Below is a small trained network, with its code and all its weights. Each question gives an input and a class and asks what happens when units are switched off, that is, made to give their printed mean instead of their output.

import numpy as np


def w(rows, s, z=0):
    codes = np.array(rows[::2]) - 128.0
    scale = np.full(codes.shape[1], s)
    scale[-1] = z or s
    return codes * scale


def norm(h):
    return h / np.sqrt((h * h).mean(-1, keepdims=True) + 1e-5)


def f(y):
    return y / 2 * (1 + np.tanh(0.7978845608 * (y + 0.044715 * y**3)))


def log_softmax(a):
    a = a - a.max(-1, keepdims=True)
    return a - np.log(np.exp(a).sum(-1, keepdims=True))


def net(x, mask):
    res = np.array(x, float).reshape(1, 8) / 4 @ E
    u = 0
    for l in range(3):
        y = f(norm(res) @ A[l][:, :-1].T + A[l][:, -1])
        res = res + np.where(mask[u : u + 11], y, B[l][:, -1]) @ B[l][:, :-1]
        u += 11
    return log_softmax(norm(res)[-1] @ U[:, :-1].T + U[:, -1])


A, B = {}, {}
E = w([
[127,127,128,128],'x0',
[127,128,128,127],'x1',
[212,168,74,144],'x2',
[141,172,173,107],'x3',
[167,89,164,142],'x4',
[128,128,128,128],'x5',
[144,99,100,9],'x6',
[128,129,129,129],'x7',
],0.012)
A[0] = w([
[80,245,128,89,59],'0.n0',
[164,78,173,151,28],'0.n1',
[151,211,231,90,80],'0.n2',
[150,212,195,102,93],'0.n3',
[144,186,216,109,13],'0.n4',
[203,50,186,133,137],'0.n5',
[177,69,170,136,66],'0.n6',
[92,44,51,181,81],'0.n7',
[107,93,188,119,1],'0.n8',
[54,202,63,111,11],'0.n9',
[218,74,217,140,60],'0.n10',
],0.012,0.0057)
B[0] = w([
[78,131,64,131,199],'0.n0',
[53,144,101,152,124],'0.n1',
[132,8,75,169,218],'0.n2',
[142,66,72,158,190],'0.n3',
[99,62,93,146,145],'0.n4',
[74,183,70,97,252],'0.n5',
[101,142,99,123,149],'0.n6',
[125,62,80,130,226],'0.n7',
[112,142,146,116,124],'0.n8',
[79,172,80,125,163],'0.n9',
[57,187,35,125,206],'0.n10',
],0.014,0.0031)
A[1] = w([
[73,178,105,129,23],'1.n0',
[51,108,151,112,66],'1.n1',
[93,50,147,128,59],'1.n2',
[37,224,97,127,3],'1.n3',
[219,150,90,141,126],'1.n4',
[93,174,157,247,136],'1.n5',
[122,66,71,137,133],'1.n6',
[141,166,143,38,44],'1.n7',
[124,62,71,41,114],'1.n8',
[187,64,56,160,87],'1.n9',
[66,71,194,126,132],'1.n10',
],0.014,0.0031)
B[1] = w([
[175,142,68,119,157],'1.n0',
[144,233,104,141,173],'1.n1',
[112,173,138,167,170],'1.n2',
[167,151,31,107,197],'1.n3',
[67,204,186,136,177],'1.n4',
[254,12,112,24,226],'1.n5',
[57,157,149,188,216],'1.n6',
[178,42,131,154,160],'1.n7',
[159,75,154,184,254],'1.n8',
[21,152,212,148,213],'1.n9',
[127,229,184,104,183],'1.n10',
],0.0095,0.0084)
A[2] = w([
[130,59,113,126,124],'2.n0',
[155,142,151,115,69],'2.n1',
[134,253,178,128,113],'2.n2',
[152,88,146,130,136],'2.n3',
[96,114,101,60,254],'2.n4',
[112,138,129,130,119],'2.n5',
[130,156,100,124,72],'2.n6',
[180,227,152,132,102],'2.n7',
[134,101,153,130,100],'2.n8',
[162,85,103,22,104],'2.n9',
[173,156,141,157,156],'2.n10',
],0.014,0.0038)
B[2] = w([
[161,108,163,143,219],'2.n0',
[108,118,141,133,122],'2.n1',
[106,146,177,2,237],'2.n2',
[157,106,169,140,177],'2.n3',
[201,197,82,159,243],'2.n4',
[125,143,153,128,132],'2.n5',
[143,166,96,129,140],'2.n6',
[86,165,181,80,204],'2.n7',
[182,117,121,157,143],'2.n8',
[194,93,207,208,253],'2.n9',
[70,120,173,120,155],'2.n10',
],0.0087,0.0043)
U = w([
[228,16,172,146,103],'0',
[2,58,121,188,84],'1',
[145,174,16,111,105],'2',
[94,225,210,46,91],'3',
[118,109,134,113,254],'4',
],0.013,0.0097)

Each question gives the input, the list of numbers given to net, and the class t.
The units are the neurons (one row each of A and B). Each row of codes is followed by its name. A weight is (code - 128) times the scale printed after its matrix; where a second scale follows, it is the last column's (A, B and U).
mask holds one flag per neuron, layer by layer. A switched-off neuron (its flag False) gives its mean, the last column of its row in B, instead of its output. The means were averaged over made-up inputs and are rounded, as every weight is.
A unit's drop is (log p(t) with every unit on - log p(t) with that unit switched off) / (log p(t) with every unit on - log p(t) with every unit switched off).
The circuit of an input: a set's keep is (log p(t) with only the set's units on - log p(t) with every unit switched off) / (log p(t) with every unit on - log p(t) with every unit switched off). Starting from the 12 units with the biggest drops (on a tie, the unit counted first), units are removed one at a time, each time the one whose removal leaves the highest keep (on an exact tie, the one counted first), for as long as the keep stays at least 0.8.
units of the circuit, in order: the units of the circuit, biggest drop first
top k neurons: the k neurons with the biggest drops, biggest first
k most important neurons of layer l: the k neurons of layer l with the biggest drops, biggest first
drop when u is switched off: that unit's drop, to one decimal
input [-2,-4,-6,-4,0,3,-7,-1], class 0: units of the circuit, in order -> [1.n5]
input [-1,-2,-7,8,4,1,4,3], class 1: top 4 neurons -> [0.n2 0.n3 0.n4 1.n8]
input [3,2,2,-6,-6,1,-7,3], class 0: units of the circuit, in order -> [1.n5 0.n5]
input [-4,-5,5,-6,-1,-6,-5,7], class 1: top 4 neurons -> [0.n7 1.n9 1.n4 1.n10]
input [-2,1,4,1,8,-3,-6,-5], class 2: units of the circuit, in order -> [0.n10 0.n5]
input [2,-7,-8,-1,-1,1,-7,-3], class 3: 2 most important neurons of layer 1 -> [1.n10 1.n1]
input [-7,-5,8,-3,6,-3,-7,1], class 3: top 2 neurons -> [1.n4 1.n8]
input [5,4,-2,4,-7,6,5,2], class 2: top 2 neurons -> [0.n0 1.n5]
input [-6,1,-8,-3,7,-1,-4,6], class 3: top 2 neurons -> [1.n10 1.n1]
input [-3,-4,6,2,1,3,6,7], class 0: top 3 neurons -> [1.n7 1.n6 1.n10]
input [-4,-2,-5,5,1,4,3,-2], class 1: top 4 neurons -> [0.n2 0.n3 1.n8 0.n4]
input [-2,8,2,6,8,-7,-4,2], class 2: top 2 neurons -> [0.n10 0.n5]
input [-2,5,-6,7,-7,-6,5,-7], class 1: top 3 neurons -> [0.n2 1.n5 0.n3]
input [5,-5,-3,7,-5,-1,-5,-6], class 1: units of the circuit, in order -> [0.n2]
input [6,-4,7,-4,2,-1,8,1], class 0: top 2 neurons -> [1.n7 1.n10]
input [0,-4,-8,8,5,1,-8,-2], class 0: 4 most important neurons of layer 1 -> [1.n5 1.n9 1.n4 1.n6]
input [8,-8,-2,-8,4,-2,5,-6], class 1: top 2 neurons -> [1.n5 1.n6]
input [-5,-4,8,-3,0,-4,-5,5], class 3: drop when 1.n4 is switched off -> 0.7
input [2,6,8,0,-2,-5,-5,-5], class 3: drop when 1.n4 is switched off -> 0.6
input [7,-5,-6,0,8,8,5,8], class 2: drop when 0.n10 is switched off -> 0.2
input [-6,7,-1,3,-8,4,-4,0], class 2: most important neuron of layer 0 -> [0.n0]
